(in the rows, 128 means zero)
Each row is followed by its class. Each block has new classes.
[138 124 129 132 153 138  85 143 134 123 124 128 155 126 110 118 119 121
 126 120 136 148 135 146 142 116 117 124 121 112 123 139 135 141 117 127
 127  69 122 128 137 130 157 115  78 145 131 112 138 140 119 138 141 112
 129  93 130 105  90 130  89 104 140 154 136 122 131 121  96]
Z978
[ 99 126 123 129 146  64  96  75 133 125 144 121 116 128 120 131 122 132
 126 131 126 124 132 118 121 140 132 129 131 125 155 120 113 120 116  93
 119 252  94 126 162 130 109 126 146 136 200 119 130 129 123 155 144  30
 122 101 145 110 113 122 166 156 146 117 103 108 135 121  99]
z924
[125 144 121 121 145 153  73 111 138 123 153 117 180 121 126 125 124 122
 137 125 123 144 118 138 139 188 137 117 125 127 110 152 125 149 127 147
 120  55  76 134 155 124 127 135  92 170 132 120 148 148 125 131 120 144
 131 112 159 110 101 129  71 141 139 148 132 114 134 139 102]
Z238
[122 125 135 130 127  99 115 123 130 118 126 136 121 122 106 119 122 124
 167 114 141 138 138 137 106 105 120 153 115  98 137 133 126  74 115 122
 137 143 103 122 143 127 131 124  96 123 140 121 129 131 121 160 109  48
 124 117 128 107 116 116 142 121 142 131 116 126 132 130  93]
Z238
[103 118 119 134 112  83 149  97 132 127 122 126  96 113 123 134 127 133
 135 107 117 103 126 116  90  96 114 125 134 132 163 124 119  99 113 133
 109 153 140 119 111 134  94 153 156 105 132 139 111 108 129 146  84  85
 117 135 115 123 155 116 178 162 102 114 109 161 134 115 134]
z924
[129 120 123 133 161 151  83 130 134 128 124 122 146 120 114 122 125 137
 135 110 136 144 138 147 135 143 115 119 129 118 124 138 134 145 132 138
 118  61 125 127 144 129 139  91  91 157 130 118 143 130 122 119 176 137
 119 121 128 107  82 125  60 110 134 160 132 119 132 138 111]
Z978
[140 133 118 128 106  94 101 119 133 123 124 138 152 123 124 120 123 124
 133 137 130 133 129 131 144 133 145 146 112 110 124 125 128 132 133 127
 142 132  88 131 153 122 138 126 101 114 133 144 130 151 126 146  72  88
 136 114 144 118 131 135 144 132 142 128 117 117 133 144  84]
Z978
[101 133 133 133 164 101 105  88 120 131 134 111  89 151 126 132 136 128
 117 141 119 126 132 120 101 125 141 127 129 160 139 118 107 122 117  75
 123 252 145 132 142 134 135 142 184 141 198 128 122 129 124 121 223  76
 126 123 127 124 139 124 129 152 148 111 127 109 143 128 144]
z718
[ 99 135 130 129 201 147  93  57 129 132 144  97 125 147 127 128 141 124
 114 134 116 137 119 130 107 145 129 114 133 173 130 138 119 154 119 102
  99 190 150 139 156 145 108 134 164 187 198 121 116 124 127 102 252 129
 121 131 139 119  85 122  38 150 136 122 126 114 129 133 169]
Z406
[122 124 117 131 155 150  79 118 123 120 127 115 144 122 114 125 126 124
 125 108 127 146 144 147 133 135 112 101 129 121 126 132 144 105 119 141
 116  61 131 140 155 123 134 127  94 174 144 127 134 136 129 116 178 142
 120 119 135 112  84 129  22 123 114 151 130 111 135 128 126]
Z238
[ 98 134 139 126 196 156  79  99 129 137 146 104 128 144 111 131 133 116
 123 131 111 132 133 129 113 144 128 103 123 152 129 131 127 145 119 102
 104 166 139 123 155 132 131 125 139 172 186 122 139 122 126 111 243 148
 118 117 139 114  91 126  56 138 134 138 129 101 131 162 153]
Z238
[114 135 125 129 187 157  99 135 137 126 139 116 140 126 112 122 135 123
 125 111 125 143 136 145 127 110 116 114 116 137 132 139 134 148 127 128
 116  93 146 127 147 136 135 150 108 168 147 122 133 123 124 104 200 132
 125 124 132 103  83 129  59 122 128 150 130 111 123 125 128]
Z238
[101 127 141 133 209 119  84 101 130 125 130 105 107 141 109 142 130 121
 122 118 123 144 141 136  93  96 124 122 114 142 154 132 126 130 111  94
 116 199 147 112 154 141 121  71 138 157 199 128 132 119 123 125 251  73
 114 122 129  98 100 124  81 133 132 132 110 111 139 129 133]
Z406
[109 126 131 130 124  66 141 101 128 125 124 128  85 140 120 134 129 123
 124 128 117 114 128 118 118  97 134 136 126 127 161 113 122 104 118  82
 130 252 133 111 134 145  99 130 174 113 182 126 139 116 126 144 155  38
 126 124 122 125 151 133 175 145 130 102 108 127 126 124 125]
z924
[116 127 129 132 143 111 107 114 127 130 125 123 119 126 121 129 120 122
 130 115 132 134 141 136 119  96 124 126 133 123 136 134 130 119 116 116
 122 142 135 123 142 128 121 121 115 136 151 123 128 127 124 139 144  78
 124 126 133 107 110 124 123 133 128 133 117 127 146 128 113]
Z978
[130 121 124 135 139  96 113 115 125 122 110 135 129 125 119 131 122 124
 135 113 136 137 139 146 129 103 116 129 126 111 135 132 126 120 115 120
 131 135 111 127 136 126 121 128 107 129 143 128 140 132 125 152 112  68
 121 120 121 123 114 132 129 126 139 134 115 127 135 133 104]
Z238
[124 122 127 136  96 123 161 128 126 141 120 137 112 110 146 134 129 138
 133 110 124 107 123 123 118 108 113 122 157 121 128 131 130 114 122 164
 120  54 144 114 103 122 121 161 129 113  91 132 143 118 125 130  66 145
 128 139 108 135 145 116 164 140 107 126 115 148 138 124 148]
z924
[115 134 127 125 172 153  75 115 125 126 138 112 122 136 122 130 131 122
 120 115 117 143 129 133 115 150 130 102 120 151 121 137 127 148 128 117
 113 130 132 139 152 141 132 127 128 172 163 115 136 123 137 110 206 149
 121 125 136 124  97 129  62 136 131 142 135 113 129 128 143]
Z406
[119 133 133 125 186 160  90 126 130 128 133 102 121 169 113 125 134 122
 128 137 127 147 134 139 124 134 137 116 126 149 122 132 126 150 129 107
 119 147 140 132 147 138 132 115 126 150 169 125 127 131 130 108 247 134
 124 125 133 119  89 128  51 124 141 142 140 101 130 136 142]
Z978
[113 131 141 128 188 153  89 117 137 127 141 108 131 146 103 127 149 119
 124 136 121 140 136 142 114 140 133 109 122 153 126 138 126 143 120 105
 113 155 146 132 152 139 146 125 130 173 175 118 133 138 134 104 246 136
 134 133 137 118  94 128  51 126 138 131 136 103 129 124 132]
Z238
